Here is a tiny trained network, its code and every weight. The questions are about switching its units off for an input and a class, where a switched-off unit gives its printed mean instead of its output.

import numpy as np


def w(rows, s, z=0):
    codes = np.array(rows[::2]) - 128.0
    scale = np.full(codes.shape[1], s)
    scale[-1] = z or s
    return codes * scale


def norm(h):
    return h / np.sqrt((h * h).mean(-1, keepdims=True) + 1e-5)


def f(y):
    return np.maximum(y, 0)


def log_softmax(a):
    a = a - a.max(-1, keepdims=True)
    return a - np.log(np.exp(a).sum(-1, keepdims=True))


def net(x, mask):
    res = np.array(x, float).reshape(1, 4) / 4 @ E
    u = 0
    for l in range(4):
        y = f(norm(res) @ A[l][:, :-1].T + A[l][:, -1])
        res = res + np.where(mask[u : u + 6], y, B[l][:, -1]) @ B[l][:, :-1]
        u += 6
    return log_softmax(norm(res)[-1] @ U[:, :-1].T + U[:, -1])


A, B = {}, {}
E = w([
[92,113,166,119,1],'x0',
[144,83,222,79,246],'x1',
[119,185,78,2,158],'x2',
[213,95,174,86,166],'x3',
],0.0079)
A[0] = w([
[91,148,134,66,240,115],'0.n0',
[126,161,63,15,100,74],'0.n1',
[149,121,67,199,203,91],'0.n2',
[149,175,14,79,128,4],'0.n3',
[211,104,135,152,249,109],'0.n4',
[175,117,137,42,136,71],'0.n5',
],0.015,0.0037)
B[0] = w([
[35,45,65,121,147,254],'0.n0',
[253,146,123,139,197,248],'0.n1',
[91,247,145,169,120,215],'0.n2',
[189,143,151,51,24,221],'0.n3',
[42,216,183,218,143,253],'0.n4',
[136,137,196,53,121,196],'0.n5',
],0.018,0.0086)
A[1] = w([
[120,199,20,93,121,147],'1.n0',
[168,95,94,53,143,4],'1.n1',
[157,132,17,107,75,92],'1.n2',
[154,107,136,159,253,110],'1.n3',
[125,109,55,142,143,91],'1.n4',
[132,185,13,120,130,107],'1.n5',
],0.02,0.0042)
B[1] = w([
[135,73,253,148,162,254],'1.n0',
[99,199,97,206,151,228],'1.n1',
[133,191,106,204,156,230],'1.n2',
[115,222,114,106,163,197],'1.n3',
[145,83,179,102,94,141],'1.n4',
[87,93,226,117,196,220],'1.n5',
],0.019,0.007)
A[2] = w([
[168,66,119,234,90,143],'2.n0',
[120,106,129,155,6,78],'2.n1',
[138,182,126,166,168,158],'2.n2',
[93,72,98,197,106,117],'2.n3',
[95,132,71,96,111,151],'2.n4',
[137,173,68,155,109,5],'2.n5',
],0.023,0.0026)
B[2] = w([
[39,128,45,126,68,176],'2.n0',
[151,79,49,130,117,160],'2.n1',
[77,107,73,172,127,249],'2.n2',
[166,28,253,130,184,162],'2.n3',
[92,191,95,160,156,135],'2.n4',
[122,24,176,117,74,144],'2.n5',
],0.017,0.016)
A[3] = w([
[111,122,42,107,43,102],'3.n0',
[92,137,155,17,71,151],'3.n1',
[79,150,139,253,76,184],'3.n2',
[117,172,75,26,143,251],'3.n3',
[135,156,210,107,74,64],'3.n4',
[115,104,71,139,106,70],'3.n5',
],0.021,0.0018)
B[3] = w([
[147,95,42,124,74,148],'3.n0',
[102,188,67,4,143,135],'3.n1',
[81,103,21,139,190,252],'3.n2',
[100,127,104,229,125,145],'3.n3',
[72,135,83,110,59,146],'3.n4',
[116,100,155,120,46,145],'3.n5',
],0.021,0.023)
U = w([
[90,169,139,9,97,105],'0',
[178,178,173,107,55,69],'1',
[172,109,180,107,86,1],'2',
[18,142,93,173,203,188],'3',
[81,84,252,98,131,135],'4',
[254,198,119,142,150,124],'5',
[177,104,163,106,111,20],'6',
[114,37,37,124,47,140],'7',
],0.019,0.01)

Each question gives the input, the list of numbers given to net, and the class t.
The units are the neurons (one row each of A and B). Each row of codes is followed by its name. A weight is (code - 128) times the scale printed after its matrix; where a second scale follows, it is the last column's (A, B and U).
mask holds one flag per neuron, layer by layer. A switched-off neuron (its flag False) gives its mean, the last column of its row in B, instead of its output. The means were averaged over made-up inputs and are rounded, as every weight is.
A unit's drop is (log p(t) with every unit on - log p(t) with that unit switched off) / (log p(t) with every unit on - log p(t) with every unit switched off).
The circuit of an input: a set's keep is (log p(t) with only the set's units on - log p(t) with every unit switched off) / (log p(t) with every unit on - log p(t) with every unit switched off). Starting from the 12 units with the biggest drops (on a tie, the unit counted first), units are removed one at a time, each time the one whose removal leaves the highest keep (on an exact tie, the one counted first), for as long as the keep stays at least 0.8.
units of the circuit, in order: the units of the circuit, biggest drop first
most important unit: the unit with the biggest drop
k most important neurons: the k neurons with the biggest drops, biggest first
drop of u: that unit's drop, to one decimal
input [-6,-7,2,2], class 5: units of the circuit, in order -> 0.n0; 0.n3; 0.n1
input [2,0,4,0], class 5: units of the circuit, in order -> 0.n1; 3.n2
input [-3,3,4,-5], class 4: most important unit -> 3.n2
input [6,3,-1,0], class 7: 2 most important neurons -> 1.n5; 0.n4
input [6,6,-4,-3], class 7: 3 most important neurons -> 0.n1; 0.n4; 0.n0
input [-4,-7,7,-7], class 5: 3 most important neurons -> 0.n1; 0.n0; 2.n0
input [0,-1,-2,2], class 7: units of the circuit, in order -> 1.n5; 1.n0; 2.n5
input [5,-7,7,3], class 5: 2 most important neurons -> 0.n1; 0.n0
input [7,7,2,1], class 0: 4 most important neurons -> 0.n1; 3.n1; 0.n5; 2.n2
input [3,7,1,-6], class 4: 3 most important neurons -> 0.n1; 3.n2; 2.n3
input [6,6,0,8], class 0: 2 most important neurons -> 0.n5; 0.n1
input [1,-2,8,-1], class 5: 2 most important neurons -> 0.n1; 0.n3
input [-4,-5,6,-2], class 5: 2 most important neurons -> 0.n1; 0.n3
input [2,-6,-7,-7], class 7: most important unit -> 0.n2
input [-7,-3,5,-1], class 4: 3 most important neurons -> 1.n0; 1.n5; 0.n2
input [8,8,-4,-3], class 7: 2 most important neurons -> 0.n1; 0.n4
input [-1,-7,3,5], class 5: drop of 0.n1 -> 0.4
input [3,-2,4,8], class 5: drop of 0.n1 -> 0.5
input [3,-3,-4,-4], class 7: drop of 0.n2 -> 0.6
input [3,-1,2,3], class 5: most important unit -> 0.n1
input [0,-8,5,4], class 5: drop of 0.n1 -> 0.5
